Here is a tiny trained network, its code and every weight. The questions are about switching its units off for an input and a target symbol, where a switched-off unit gives its printed mean instead of its output.

import numpy as np


def w(rows, s, z=0):
    codes = np.array(rows[::2]) - 128.0
    scale = np.full(codes.shape[1], s)
    scale[-1] = z or s
    return codes * scale


def f(y):
    return y / 2 * (1 + np.tanh(0.7978845608 * (y + 0.044715 * y**3)))


def softmax(a):
    e = np.exp(a - a.max(-1, keepdims=True))
    return e / e.sum(-1, keepdims=True)


def log_softmax(a):
    a = a - a.max(-1, keepdims=True)
    return a - np.log(np.exp(a).sum(-1, keepdims=True))


def net(x, mask):
    ids = ['ΓΔΘΣαζηλμψ'.index(c) for c in x.split()]
    T = len(ids)
    res = E[ids] + P[:T]
    u = 0
    for l in range(2):
        q, k, v = (res @ M[l].T for M in (Q, K, V))
        z = softmax(np.where(np.tri(T) > 0, q @ k.T / 2**0.5, -1e9)) @ v
        res = res + np.where(mask[u], z, O[l][:, -1]) @ O[l][:, :-1]
        u += 1
        y = f(res @ A[l][:, :-1].T + A[l][:, -1])
        res = res + np.where(mask[u : u + 12], y, B[l][:, -1]) @ B[l][:, :-1]
        u += 12
    return log_softmax(res[-1] @ U[:, :-1].T + U[:, -1])


Q, K, V, O, A, B = {}, {}, {}, {}, {}, {}
E = w([
[140,147,130,148,142,166],'Γ',
[168,142,148,127,172,188],'Δ',
[176,113,135,117,114,163],'Θ',
[8,98,203,115,168,117],'Σ',
[70,109,186,65,135,179],'α',
[117,163,113,165,103,133],'ζ',
[130,81,169,141,178,160],'η',
[130,188,125,153,194,134],'λ',
[99,201,111,117,94,160],'μ',
[186,195,217,86,99,105],'ψ',
],0.016)
P = w([
[81,119,166,142,112,136],'0',
[101,80,77,125,141,132],'1',
[113,116,143,115,152,10],'2',
[117,153,169,133,108,135],'3',
[130,113,70,117,131,136],'4',
[146,150,138,111,146,24],'5',
[130,174,180,138,115,139],'6',
],0.014)
Q[0] = w([
[122,83,79,118,123,115],'L0H1',
[156,210,225,78,98,3],'L0H1',
],0.049)
K[0] = w([
[75,131,122,51,145,93],'L0H1',
[220,254,83,137,107,144],'L0H1',
],0.041)
V[0] = w([
[84,161,128,3,125,145],'L0H1',
[202,100,142,131,82,120],'L0H1',
],0.015)
O[0] = w([
[83,135,120,44,197,128,234],'L0H1',
[48,2,112,149,63,115,3],'L0H1',
],0.0071,0.0041)
A[0] = w([
[81,137,175,193,130,149,3],'L0N1',
[136,125,162,91,72,114,67],'L0N2',
[214,88,43,154,175,90,143],'L0N3',
[202,66,160,109,124,208,62],'L0N4',
[102,106,80,158,163,83,83],'L0N5',
[128,85,27,55,189,65,43],'L0N6',
[109,101,70,152,153,149,89],'L0N7',
[173,72,203,159,171,127,26],'L0N8',
[110,107,4,207,109,55,16],'L0N9',
[154,76,103,109,20,182,67],'L0N10',
[145,115,94,156,115,216,72],'L0N11',
[182,145,119,120,107,25,46],'L0N12',
],0.013,0.006)
B[0] = w([
[118,127,133,127,221,135,142],'L0N1',
[207,136,187,205,120,92,136],'L0N2',
[35,106,156,111,59,47,214],'L0N3',
[83,60,43,48,172,128,172],'L0N4',
[148,135,110,76,55,105,124],'L0N5',
[199,205,31,161,121,140,255],'L0N6',
[122,130,173,183,124,94,102],'L0N7',
[55,93,54,113,222,71,156],'L0N8',
[153,200,138,5,179,192,132],'L0N9',
[254,178,94,148,156,65,137],'L0N10',
[67,166,61,121,152,150,146],'L0N11',
[86,113,159,75,220,198,186],'L0N12',
],0.015,0.0028)
Q[1] = w([
[101,80,87,151,152,161],'L1H1',
[103,141,2,115,105,127],'L1H1',
],0.062)
K[1] = w([
[108,119,108,94,73,44],'L1H1',
[246,37,4,157,15,132],'L1H1',
],0.037)
V[1] = w([
[252,66,112,82,126,132],'L1H1',
[174,130,143,140,154,212],'L1H1',
],0.0049)
O[1] = w([
[164,95,2,29,66,80,2],'L1H1',
[151,171,162,128,62,138,117],'L1H1',
],0.0027,0.0029)
A[1] = w([
[115,93,179,166,59,18,114],'L1N1',
[182,84,88,82,57,97,9],'L1N2',
[102,128,91,224,82,225,120],'L1N3',
[100,83,149,255,37,110,132],'L1N4',
[171,158,147,144,102,138,96],'L1N5',
[154,139,149,179,160,146,94],'L1N6',
[190,67,162,45,124,250,99],'L1N7',
[130,19,115,193,87,125,64],'L1N8',
[166,93,64,88,36,118,138],'L1N9',
[99,155,172,96,47,240,45],'L1N10',
[154,155,87,139,117,160,24],'L1N11',
[208,35,175,97,192,154,17],'L1N12',
],0.013,0.012)
B[1] = w([
[194,138,115,236,94,187,236],'L1N1',
[64,183,138,137,185,211,173],'L1N2',
[59,123,74,250,98,153,204],'L1N3',
[37,188,155,75,145,19,224],'L1N4',
[83,115,97,88,162,137,180],'L1N5',
[140,138,92,80,128,107,174],'L1N6',
[180,81,113,231,150,63,217],'L1N7',
[175,200,190,72,143,71,132],'L1N8',
[146,94,141,112,51,45,253],'L1N9',
[148,104,148,88,61,214,195],'L1N10',
[97,50,175,202,154,91,150],'L1N11',
[86,149,74,75,8,122,166],'L1N12',
],0.017,0.0033)
U = w([
[75,46,41,89,147,163,128],'Γ',
[71,149,112,150,111,113,2],'Δ',
[124,143,133,103,67,194,156],'Θ',
[152,136,27,197,93,209,95],'Σ',
[192,214,167,201,103,107,18],'α',
[176,66,179,171,116,146,235],'ζ',
[183,84,56,214,188,95,162],'η',
[95,105,238,90,199,67,127],'λ',
[203,248,3,121,180,148,131],'μ',
[172,115,74,105,63,62,195],'ψ',
],0.0048,0.0036)

Each question gives the input, a string of symbols that net reads in full, and the target symbol t.
The units are the heads (2 rows each of Q, K, V and O) and the neurons (one row each of A and B). Each row of codes is followed by its name. A weight is (code - 128) times the scale printed after its matrix; where a second scale follows, it is the last column's (O, A, B and U).
mask holds one flag per unit, layer by layer, with each layer's heads first. A switched-off unit (its flag False) gives its mean, the last column of its rows in O or B, instead of its output. The means were averaged over made-up inputs and are rounded, as every weight is.
A unit's drop is (log p(t) with every unit on - log p(t) with that unit switched off) / (log p(t) with every unit on - log p(t) with every unit switched off).
The circuit of an input: a set's keep is (log p(t) with only the set's units on - log p(t) with every unit switched off) / (log p(t) with every unit on - log p(t) with every unit switched off). Starting from the 12 units with the biggest drops (on a tie, the unit counted first), units are removed one at a time, each time the one whose removal leaves the highest keep (on an exact tie, the one counted first), for as long as the keep stays at least 0.8.
circuit, biggest first: the units of the circuit, biggest drop first
most important unit: the unit with the biggest drop
k most important neurons: the k neurons with the biggest drops, biggest first
k most important neurons of layer l: the k neurons of layer l with the biggest drops, biggest first
input ζ ψ Θ ζ Σ, target μ: most important unit -> L0H1
input ψ ζ α ζ Σ Δ ζ, target Δ: circuit, biggest first -> (L1N4 L0H1 L1N3 L0N9)
input α ζ ζ, target ζ: 3 most important neurons -> (L0N12 L1N7 L0N9)
input ζ Γ Γ η Γ λ μ, target Θ: circuit, biggest first -> (L1N10 L1N7 L0N10)
input Σ λ μ, target μ: circuit, biggest first -> (L0H1 L0N6)
input λ Γ Δ α ζ, target η: circuit, biggest first -> (L0H1 L0N6 L1N11)
input Θ ψ Δ Σ Δ λ, target λ: circuit, biggest first -> (L0N12 L0N3 L1N1)
input λ α λ μ η Δ, target μ: circuit, biggest first -> (L0H1 L0N6)
input Γ μ α ψ η Σ, target ψ: 4 most important neurons -> (L1N9 L0N6 L0N5 L0N3)
input ζ Γ η Γ ζ, target Θ: 3 most important neurons of layer 0 -> (L0N9 L0N3 L0N6)
input α μ λ Γ Γ, target η: circuit, biggest first -> (L1N11 L0N6 L0H1)
input α ψ λ, target ψ: circuit, biggest first -> (L1N9 L0H1 L0N5 L0N6)
input Σ Δ Γ λ η λ, target λ: 3 most important neurons -> (L0N12 L0N3 L1N1)
input Γ μ Δ ψ α, target η: most important unit -> L1N11
input ψ ψ Σ, target ψ: 4 most important neurons -> (L0N6 L0N5 L1N9 L0N3)
input ζ Δ ψ ψ μ, target Σ: 3 most important neurons -> (L1N3 L0N3 L0N11)
input α ζ α Θ μ Σ, target μ: circuit, biggest first -> (L0N6 L0H1)
input Δ ζ α μ λ, target η: circuit, biggest first -> (L1N11 L0N6 L0H1)
input Δ μ μ ζ μ, target Σ: 2 most important neurons -> (L1N3 L0N3)
input ψ λ ζ ψ Δ, target Γ: 2 most important neurons -> (L0N11 L0N4)
input Γ Δ η α, target ζ: circuit, biggest first -> (L1N7 L1N10 L0N6 L0N8)
